Below is a small trained network, with its code and all its weights. Each question gives an input and a target symbol and asks what happens when units are switched off, that is, made to give their printed mean instead of their output.

import numpy as np


def w(rows, s, z=0):
    codes = np.array(rows[::2]) - 128.0
    scale = np.full(codes.shape[1], s)
    scale[-1] = z or s
    return codes * scale


def norm(h):
    return h / np.sqrt((h * h).mean(-1, keepdims=True) + 1e-5)


def f(y):
    return np.maximum(y, 0)


def softmax(a):
    e = np.exp(a - a.max(-1, keepdims=True))
    return e / e.sum(-1, keepdims=True)


def log_softmax(a):
    a = a - a.max(-1, keepdims=True)
    return a - np.log(np.exp(a).sum(-1, keepdims=True))


def net(x, mask):
    ids = ['ΘΞΠΦαβγδελμτψ'.index(c) for c in x.split()]
    T = len(ids)
    res = E[ids] + P[:T]
    u = 0
    for l in range(2):
        r = norm(res)
        for j in range(2):
            rows = slice(3 * j, 3 * j + 3)
            q, k, v = (r @ M[l][rows].T for M in (Q, K, V))
            z = softmax(np.where(np.tri(T) > 0, q @ k.T / 3**0.5, -1e9)) @ v
            o = O[l][rows]
            res = res + np.where(mask[u + j], z, o[:, -1]) @ o[:, :-1]
        u += 2
        y = f(norm(res) @ A[l][:, :-1].T + A[l][:, -1])
        res = res + np.where(mask[u : u + 16], y, B[l][:, -1]) @ B[l][:, :-1]
        u += 16
    return log_softmax(norm(res)[-1] @ U[:, :-1].T + U[:, -1])


Q, K, V, O, A, B = {}, {}, {}, {}, {}, {}
E = w([
[129,135,133,115,117],'Θ',
[3,43,239,208,83],'Ξ',
[107,102,130,154,127],'Π',
[116,137,155,119,135],'Φ',
[93,152,101,122,130],'α',
[110,127,128,130,126],'β',
[95,140,141,132,136],'γ',
[140,128,97,160,116],'δ',
[110,154,154,146,113],'ε',
[139,91,119,156,150],'λ',
[106,127,166,128,168],'μ',
[145,112,130,171,112],'τ',
[162,105,134,144,126],'ψ',
],0.0014)
P = w([
[8,58,193,4,116],'0',
[139,159,102,47,148],'1',
[120,72,33,151,169],'2',
[67,131,161,174,37],'3',
[190,178,132,77,163],'4',
[171,100,53,174,197],'5',
[130,164,200,208,71],'6',
[201,184,134,89,160],'7',
[174,102,59,176,204],'8',
],0.00037)
Q[0] = w([
[79,127,105,202,51],'0.h0',
[96,155,127,181,40],'0.h0',
[113,150,126,180,48],'0.h0',
[222,15,5,28,227],'0.h1',
[165,120,149,38,235],'0.h1',
[134,38,27,133,117],'0.h1',
],0.0028)
K[0] = w([
[73,82,134,226,111],'0.h0',
[81,72,106,226,149],'0.h0',
[96,69,105,225,150],'0.h0',
[73,27,124,56,48],'0.h1',
[48,4,195,164,40],'0.h1',
[142,107,52,45,101],'0.h1',
],0.0031)
V[0] = w([
[110,120,65,145,144],'0.h0',
[164,202,71,30,61],'0.h0',
[114,117,96,57,116],'0.h0',
[109,174,90,3,126],'0.h1',
[87,171,174,235,190],'0.h1',
[83,117,79,157,183],'0.h1',
],0.0005)
O[0] = w([
[113,142,163,181,120,145],'0.h0',
[3,140,131,31,137,159],'0.h0',
[75,149,133,100,90,212],'0.h0',
[217,184,142,226,85,255],'0.h1',
[87,155,228,7,102,92],'0.h1',
[132,206,122,61,140,166],'0.h1',
],0.00045,0.00014)
A[0] = w([
[131,183,77,56,151,91],'0.n0',
[104,145,62,119,178,56],'0.n1',
[163,84,107,123,129,55],'0.n2',
[122,177,138,182,104,105],'0.n3',
[119,72,123,189,138,127],'0.n4',
[163,87,100,108,169,92],'0.n5',
[145,73,212,111,110,145],'0.n6',
[144,59,108,96,180,120],'0.n7',
[178,137,127,89,150,129],'0.n8',
[138,127,160,63,121,110],'0.n9',
[175,201,19,101,104,135],'0.n10',
[92,111,131,176,148,85],'0.n11',
[153,93,168,94,84,131],'0.n12',
[62,159,163,94,181,157],'0.n13',
[211,171,107,3,25,2],'0.n14',
[128,119,93,183,122,141],'0.n15',
],0.0017,0.002)
B[0] = w([
[99,84,96,198,73,179],'0.n0',
[71,40,14,39,250,141],'0.n1',
[213,177,20,3,50,129],'0.n2',
[122,105,142,82,164,169],'0.n3',
[112,174,107,98,122,195],'0.n4',
[162,70,125,147,69,147],'0.n5',
[94,147,73,148,114,190],'0.n6',
[56,120,215,120,117,165],'0.n7',
[152,109,108,86,143,172],'0.n8',
[167,139,90,107,130,165],'0.n9',
[97,97,211,136,70,254],'0.n10',
[183,203,121,81,133,144],'0.n11',
[94,125,85,162,150,166],'0.n12',
[160,113,52,145,97,252],'0.n13',
[6,208,125,55,53,164],'0.n14',
[133,148,133,80,140,214],'0.n15',
],0.0021,0.00098)
Q[1] = w([
[4,229,170,253,14],'1.h0',
[237,38,88,6,247],'1.h0',
[250,30,47,6,237],'1.h0',
[55,220,152,245,21],'1.h1',
[91,216,147,239,31],'1.h1',
[69,120,49,65,85],'1.h1',
],0.0034)
K[1] = w([
[253,142,190,205,213],'1.h0',
[6,117,67,44,64],'1.h0',
[5,110,44,53,40],'1.h0',
[150,244,178,174,200],'1.h1',
[161,238,183,204,222],'1.h1',
[111,158,30,36,185],'1.h1',
],0.0034)
V[1] = w([
[170,11,99,104,144],'1.h0',
[56,86,121,71,118],'1.h0',
[40,94,112,58,201],'1.h0',
[66,115,85,91,73],'1.h1',
[152,57,92,160,151],'1.h1',
[74,101,137,102,177],'1.h1',
],0.0012)
O[1] = w([
[249,92,101,196,174,114],'1.h0',
[151,145,210,122,129,193],'1.h0',
[178,221,213,136,205,145],'1.h0',
[206,123,120,186,180,247],'1.h1',
[51,175,93,109,123,112],'1.h1',
[118,44,35,156,101,132],'1.h1',
],0.0012,0.0013)
A[1] = w([
[186,175,104,5,186,78],'1.n0',
[169,159,31,83,127,1],'1.n1',
[121,234,71,118,98,118],'1.n2',
[108,219,207,100,98,59],'1.n3',
[172,156,128,81,69,139],'1.n4',
[96,137,181,214,102,116],'1.n5',
[107,209,178,79,169,111],'1.n6',
[147,50,186,176,118,177],'1.n7',
[197,53,70,28,120,105],'1.n8',
[197,47,163,95,182,198],'1.n9',
[80,170,100,129,193,128],'1.n10',
[230,68,147,43,150,30],'1.n11',
[86,65,205,60,92,139],'1.n12',
[204,100,60,87,197,98],'1.n13',
[170,170,192,166,78,103],'1.n14',
[61,132,161,155,192,12],'1.n15',
],0.0016,0.001)
B[1] = w([
[187,44,136,115,161,173],'1.n0',
[169,241,60,149,50,160],'1.n1',
[156,110,171,175,146,254],'1.n2',
[184,174,41,105,131,192],'1.n3',
[47,162,178,137,150,199],'1.n4',
[120,95,133,83,128,235],'1.n5',
[66,74,146,173,107,179],'1.n6',
[201,100,73,126,108,247],'1.n7',
[154,99,138,121,236,164],'1.n8',
[84,152,147,169,73,208],'1.n9',
[172,135,162,114,127,194],'1.n10',
[23,92,6,65,210,143],'1.n11',
[184,169,168,47,139,226],'1.n12',
[61,162,138,50,90,194],'1.n13',
[91,123,134,120,177,206],'1.n14',
[98,233,96,172,171,145],'1.n15',
],0.0023,0.00084)
U = w([
[251,253,5,4,252,130],'Θ',
[4,5,242,3,253,26],'Ξ',
[7,5,3,30,252,15],'Π',
[253,4,252,4,2,252],'Φ',
[240,253,4,253,27,56],'α',
[7,6,4,5,254,11],'β',
[4,249,250,250,252,48],'γ',
[3,4,252,255,8,161],'δ',
[6,253,252,11,4,177],'ε',
[247,10,252,253,253,122],'λ',
[4,251,252,251,250,119],'μ',
[5,5,4,252,15,25],'τ',
[253,3,3,252,9,188],'ψ',
],0.0034)

Each question gives the input, a string of symbols that net reads in full, and the target symbol t.
The units are the heads (3 rows each of Q, K, V and O) and the neurons (one row each of A and B). Each row of codes is followed by its name. A weight is (code - 128) times the scale printed after its matrix; where a second scale follows, it is the last column's (O, A, B and U).
mask holds one flag per unit, layer by layer, with each layer's heads first. A switched-off unit (its flag False) gives its mean, the last column of its rows in O or B, instead of its output. The means were averaged over made-up inputs and are rounded, as every weight is.
A unit's drop is (log p(t) with every unit on - log p(t) with that unit switched off) / (log p(t) with every unit on - log p(t) with every unit switched off).
The circuit of an input: a set's keep is (log p(t) with only the set's units on - log p(t) with every unit switched off) / (log p(t) with every unit on - log p(t) with every unit switched off). Starting from the 12 units with the biggest drops (on a tie, the unit counted first), units are removed one at a time, each time the one whose removal leaves the highest keep (on an exact tie, the one counted first), for as long as the keep stays at least 0.8.
units of the circuit, in order: the units of the circuit, biggest drop first
unit that matters most: the unit with the biggest drop
top k neurons: the k neurons with the biggest drops, biggest first
top k neurons in layer l: the k neurons of layer l with the biggest drops, biggest first
which heads matter: for each layer, one digit per head in row order, 1 if its drop is at least 0.15 and else 0, layers parted by /
input ε Θ Φ, target ε: top 4 neurons : [0.n10 1.n13 0.n13 0.n7]
input Θ δ Θ ε ψ Θ μ, target ψ: top 3 neurons in layer 0 : [0.n13 0.n15 0.n6]
input Θ γ ε Θ ψ γ β, target ψ: which heads matter : 00 / 10
input δ ψ Θ Π, target ψ: unit that matters most : 1.h0
input β Θ Θ Θ Θ ψ γ, target ψ: units of the circuit, in order : [1.h0 0.n13]
input α β γ δ, target δ: which heads matter : 00 / 00
input τ Θ Θ Θ, target Θ: units of the circuit, in order : [0.n13 1.h0 1.n3 0.n10]
input Θ β Θ δ Θ β γ Φ, target Θ: units of the circuit, in order : [0.n13 0.n10]
input γ Θ δ δ δ ε δ, target ε: which heads matter : 00 / 11
input Θ γ γ ε Ξ δ Θ, target δ: top 3 neurons : [0.n6 0.n12 0.n10]
input δ δ Θ δ Θ λ Π, target λ: which heads matter : 00 / 10
input δ Π μ δ ε, target μ: top 3 neurons : [0.n10 1.n6 1.n4]
input Φ Θ δ λ, target λ: top 3 neurons : [0.n13 0.n10 0.n4]
input β γ β λ γ ε Π, target ε: which heads matter : 00 / 11
input ε ε α Π, target ε: top neuron in layer 1 : [1.n7]
input Θ ε λ δ, target λ: top 2 neurons : [0.n13 0.n14]
input δ δ α Θ, target δ: top 3 neurons in layer 0 : [0.n10 0.n12 0.n14]
input Θ ε Θ λ γ α Θ δ, target Φ: top 3 neurons : [0.n10 1.n7 0.n14]
input δ γ Θ Θ γ Π μ β ε, target λ: top 4 neurons : [0.n10 0.n3 1.n6 1.n0]
input Θ δ ε γ γ, target α: unit that matters most : 0.n13
input Θ Θ μ δ, target μ: top 3 neurons in layer 0 : [0.n4 0.n15 0.n0]
input ψ δ λ γ β, target ψ: which heads matter : 00 / 00
input Θ γ Θ α Θ Θ Θ, target Θ: top 4 neurons in layer 1 : [1.n3 1.n14 1.n5 1.n9]
input Π Θ Θ ε Ξ λ Θ, target λ: top 2 neurons : [0.n6 0.n10]
input γ Θ δ γ ψ α ε, target ψ: top 2 neurons : [1.n7 1.n4]
